Below are the code and all the weights of a small trained network. Each question names an input and a class and asks about switching units off, where a switched-off unit gives its printed mean instead of its output.

import numpy as np


def w(rows, s, z=0):
    codes = np.array(rows[::2]) - 128.0
    scale = np.full(codes.shape[1], s)
    scale[-1] = z or s
    return codes * scale


def norm(h):
    return h / np.sqrt((h * h).mean(-1, keepdims=True) + 1e-5)


def f(y):
    return np.maximum(y, 0)


def log_softmax(a):
    a = a - a.max(-1, keepdims=True)
    return a - np.log(np.exp(a).sum(-1, keepdims=True))


def net(x, mask):
    res = np.array(x, float).reshape(1, 6) / 4 @ E
    u = 0
    for l in range(3):
        y = f(norm(res) @ A[l][:, :-1].T + A[l][:, -1])
        res = res + np.where(mask[u : u + 13], y, B[l][:, -1]) @ B[l][:, :-1]
        u += 13
    return log_softmax(norm(res)[-1] @ U[:, :-1].T + U[:, -1])


A, B = {}, {}
E = w([
[128,132,127,127,128,130,131,129,130,129],'x0',
[208,143,120,114,114,125,1,165,130,115],'x1',
[190,115,155,69,230,143,143,66,196,102],'x2',
[125,124,127,132,123,134,125,124,129,129],'x3',
[127,131,129,133,128,133,124,124,128,128],'x4',
[109,118,87,82,120,173,121,105,62,54],'x5',
],0.0064)
A[0] = w([
[231,118,113,114,119,147,60,101,157,119,49],'L0N1',
[103,113,112,181,128,95,78,126,115,109,23],'L0N2',
[137,86,127,116,179,123,191,94,177,129,143],'L0N3',
[113,84,130,104,151,108,251,71,144,124,129],'L0N4',
[110,86,102,106,85,202,94,147,55,83,136],'L0N5',
[122,107,90,86,108,203,163,87,57,71,83],'L0N6',
[90,140,120,148,78,99,124,170,77,110,3],'L0N7',
[103,87,75,62,128,193,131,136,49,3,167],'L0N8',
[36,76,127,181,74,133,214,143,88,177,170],'L0N9',
[144,148,167,166,110,72,112,176,159,230,191],'L0N10',
[135,148,62,182,16,78,44,212,71,149,139],'L0N11',
[40,138,83,155,78,120,171,171,98,141,100],'L0N12',
[49,159,112,164,42,112,182,148,81,141,156],'L0N13',
],0.0054,0.0035)
B[0] = w([
[185,108,132,70,114,62,197,149,150,98,185],'L0N1',
[127,156,144,138,140,116,104,161,179,117,137],'L0N2',
[82,124,86,133,118,141,169,123,126,193,191],'L0N3',
[68,111,193,216,191,177,115,87,135,142,208],'L0N4',
[169,192,116,135,93,147,141,100,133,177,200],'L0N5',
[98,119,150,160,183,109,81,90,176,91,191],'L0N6',
[87,159,183,139,159,192,169,86,154,149,159],'L0N7',
[105,205,120,128,74,168,72,1,86,85,237],'L0N8',
[222,133,91,90,128,57,112,131,186,56,226],'L0N9',
[99,74,138,151,214,114,89,150,138,60,218],'L0N10',
[37,92,181,159,151,206,87,131,69,181,254],'L0N11',
[191,118,75,118,161,102,160,165,152,78,195],'L0N12',
[206,114,116,66,115,66,165,143,164,76,219],'L0N13',
],0.0055,0.0073)
A[1] = w([
[167,184,68,70,105,152,201,53,167,70,140],'L1N1',
[187,135,89,109,35,150,98,65,62,75,135],'L1N2',
[142,150,84,96,89,150,146,10,75,39,142],'L1N3',
[164,189,15,37,62,94,152,69,103,86,44],'L1N4',
[72,227,146,112,62,253,116,95,36,183,23],'L1N5',
[111,202,130,97,36,204,104,108,37,183,4],'L1N6',
[153,99,155,187,127,112,187,98,165,62,154],'L1N7',
[234,93,179,75,124,71,196,200,155,125,60],'L1N8',
[75,101,146,166,178,96,194,168,172,211,92],'L1N9',
[191,116,107,74,121,59,108,113,169,48,152],'L1N10',
[233,137,122,61,171,117,87,123,161,145,45],'L1N11',
[103,73,136,159,128,114,97,209,95,235,6],'L1N12',
[72,137,144,149,113,186,39,192,68,193,118],'L1N13',
],0.0055,0.0026)
B[1] = w([
[151,71,220,123,137,164,89,167,110,137,231],'L1N1',
[205,185,135,77,76,128,194,106,208,169,218],'L1N2',
[98,253,216,158,110,166,125,178,170,77,253],'L1N3',
[173,161,197,202,129,164,220,207,178,93,204],'L1N4',
[127,43,6,108,124,107,117,101,93,242,192],'L1N5',
[134,91,31,69,85,103,134,93,126,222,174],'L1N6',
[118,169,106,94,115,112,60,132,71,184,207],'L1N7',
[39,43,38,205,184,60,38,183,79,132,186],'L1N8',
[164,108,130,73,31,147,157,80,170,213,185],'L1N9',
[184,118,102,172,66,80,179,218,79,137,228],'L1N10',
[115,133,75,188,120,59,166,224,117,48,176],'L1N11',
[103,201,217,150,153,179,185,88,172,9,161],'L1N12',
[57,77,167,122,178,175,81,16,74,88,193],'L1N13',
],0.0053,0.0071)
A[2] = w([
[62,92,102,144,132,143,114,95,139,215,25],'L2N1',
[183,224,122,157,89,122,237,169,145,42,97],'L2N2',
[142,121,204,124,188,163,161,148,133,37,188],'L2N3',
[202,183,158,123,90,98,121,139,97,62,37],'L2N4',
[117,128,3,38,68,140,103,84,25,207,3],'L2N5',
[185,184,153,180,74,83,134,204,160,49,111],'L2N6',
[207,167,109,144,148,98,100,145,179,88,94],'L2N7',
[16,138,176,151,194,202,109,113,115,62,22],'L2N8',
[58,163,171,110,176,197,127,44,97,68,52],'L2N9',
[90,99,127,123,124,186,154,68,141,233,86],'L2N10',
[135,64,3,139,143,45,140,174,82,123,36],'L2N11',
[139,52,78,113,183,28,160,187,112,53,106],'L2N12',
[101,228,174,107,103,191,143,49,174,129,110],'L2N13',
],0.0064,0.0034)
B[2] = w([
[200,128,165,40,133,166,216,144,136,70,170],'L2N1',
[125,127,232,71,113,193,141,106,124,60,237],'L2N2',
[132,185,184,117,77,152,81,63,89,107,224],'L2N3',
[143,162,122,43,77,180,210,32,195,118,188],'L2N4',
[211,169,18,129,53,93,85,96,112,234,173],'L2N5',
[200,218,165,38,47,165,237,76,189,107,255],'L2N6',
[92,180,104,109,54,140,233,141,178,123,192],'L2N7',
[45,115,140,233,188,21,28,158,81,40,202],'L2N8',
[61,92,48,218,138,21,72,249,125,57,215],'L2N9',
[195,119,194,41,135,213,164,67,85,160,202],'L2N10',
[61,115,16,225,181,37,106,235,208,233,200],'L2N11',
[91,127,11,178,129,134,112,122,98,219,227],'L2N12',
[102,2,93,174,202,44,74,250,70,167,243],'L2N13',
],0.0058,0.0071)
U = w([
[132,98,8,220,145,26,211,255,226,204,112],'0',
[23,36,224,227,236,96,6,143,41,13,183],'1',
[223,250,233,38,19,215,206,102,198,13,177],'2',
[214,125,19,34,33,224,9,7,17,230,2],'3',
[204,3,239,15,234,217,242,48,172,229,66],'4',
],0.0082,0.0043)

Each question gives the input, the list of numbers given to net, and the class t.
The units are the neurons (one row each of A and B). Each row of codes is followed by its name. A weight is (code - 128) times the scale printed after its matrix; where a second scale follows, it is the last column's (A, B and U).
mask holds one flag per neuron, layer by layer. A switched-off neuron (its flag False) gives its mean, the last column of its row in B, instead of its output. The means were averaged over made-up inputs and are rounded, as every weight is.
A unit's drop is (log p(t) with every unit on - log p(t) with that unit switched off) / (log p(t) with every unit on - log p(t) with every unit switched off).
unit that matters most: the unit with the biggest drop
k most important neurons: the k neurons with the biggest drops, biggest first
top k neurons in layer l: the k neurons of layer l with the biggest drops, biggest first
drop of u: that unit's drop, to one decimal
input [2,7,0,0,6,4], class 3: 2 most important neurons : L0N9, L0N11
input [-7,1,7,-6,4,0], class 0: 2 most important neurons : L0N8, L0N11
input [6,6,3,-3,2,0], class 0: unit that matters most : L0N8
input [-7,1,-1,4,0,7], class 3: 3 most important neurons : L1N5, L0N5, L1N6
input [8,3,-5,6,3,1], class 3: 2 most important neurons : L0N11, L1N5
input [-1,5,-5,-8,-8,0], class 1: 2 most important neurons : L0N8, L1N12
input [-8,4,0,-6,-3,3], class 3: 2 most important neurons : L0N9, L0N13
input [-4,3,-3,0,3,0], class 1: top 2 neurons in layer 1 : L1N13, L1N12
input [-7,-5,3,-8,-3,-1], class 4: 2 most important neurons : L0N8, L1N9
input [2,7,1,1,-2,-2], class 0: top 2 neurons in layer 0 : L0N1, L0N4
input [1,0,-5,-5,-3,4], class 2: 3 most important neurons : L0N13, L0N9, L0N12
input [8,-6,1,3,2,-6], class 4: 2 most important neurons : L0N4, L1N9
input [4,-6,1,-7,3,-5], class 4: 2 most important neurons : L0N4, L1N9
input [3,0,4,3,-2,-1], class 4: 2 most important neurons : L0N8, L0N9
input [4,-1,-7,-8,-2,7], class 2: most important neuron : L0N13
input [3,0,-5,4,-6,7], class 2: 2 most important neurons : L0N13, L0N12
input [7,-8,2,-2,4,-2], class 4: 2 most important neurons : L0N4, L0N8
input [3,5,-6,7,7,-1], class 1: drop of L0N8 : 0.2
input [3,4,5,8,-2,-1], class 0: drop of L0N8 : 1.5
input [-3,-3,4,-8,-2,-3], class 4: top neuron in layer 1 : L1N9
input [-1,-8,-2,0,0,2], class 2: drop of L0N9 : 0.8
input [-8,1,1,7,-8,-1], class 0: drop of L0N8 : 3.3
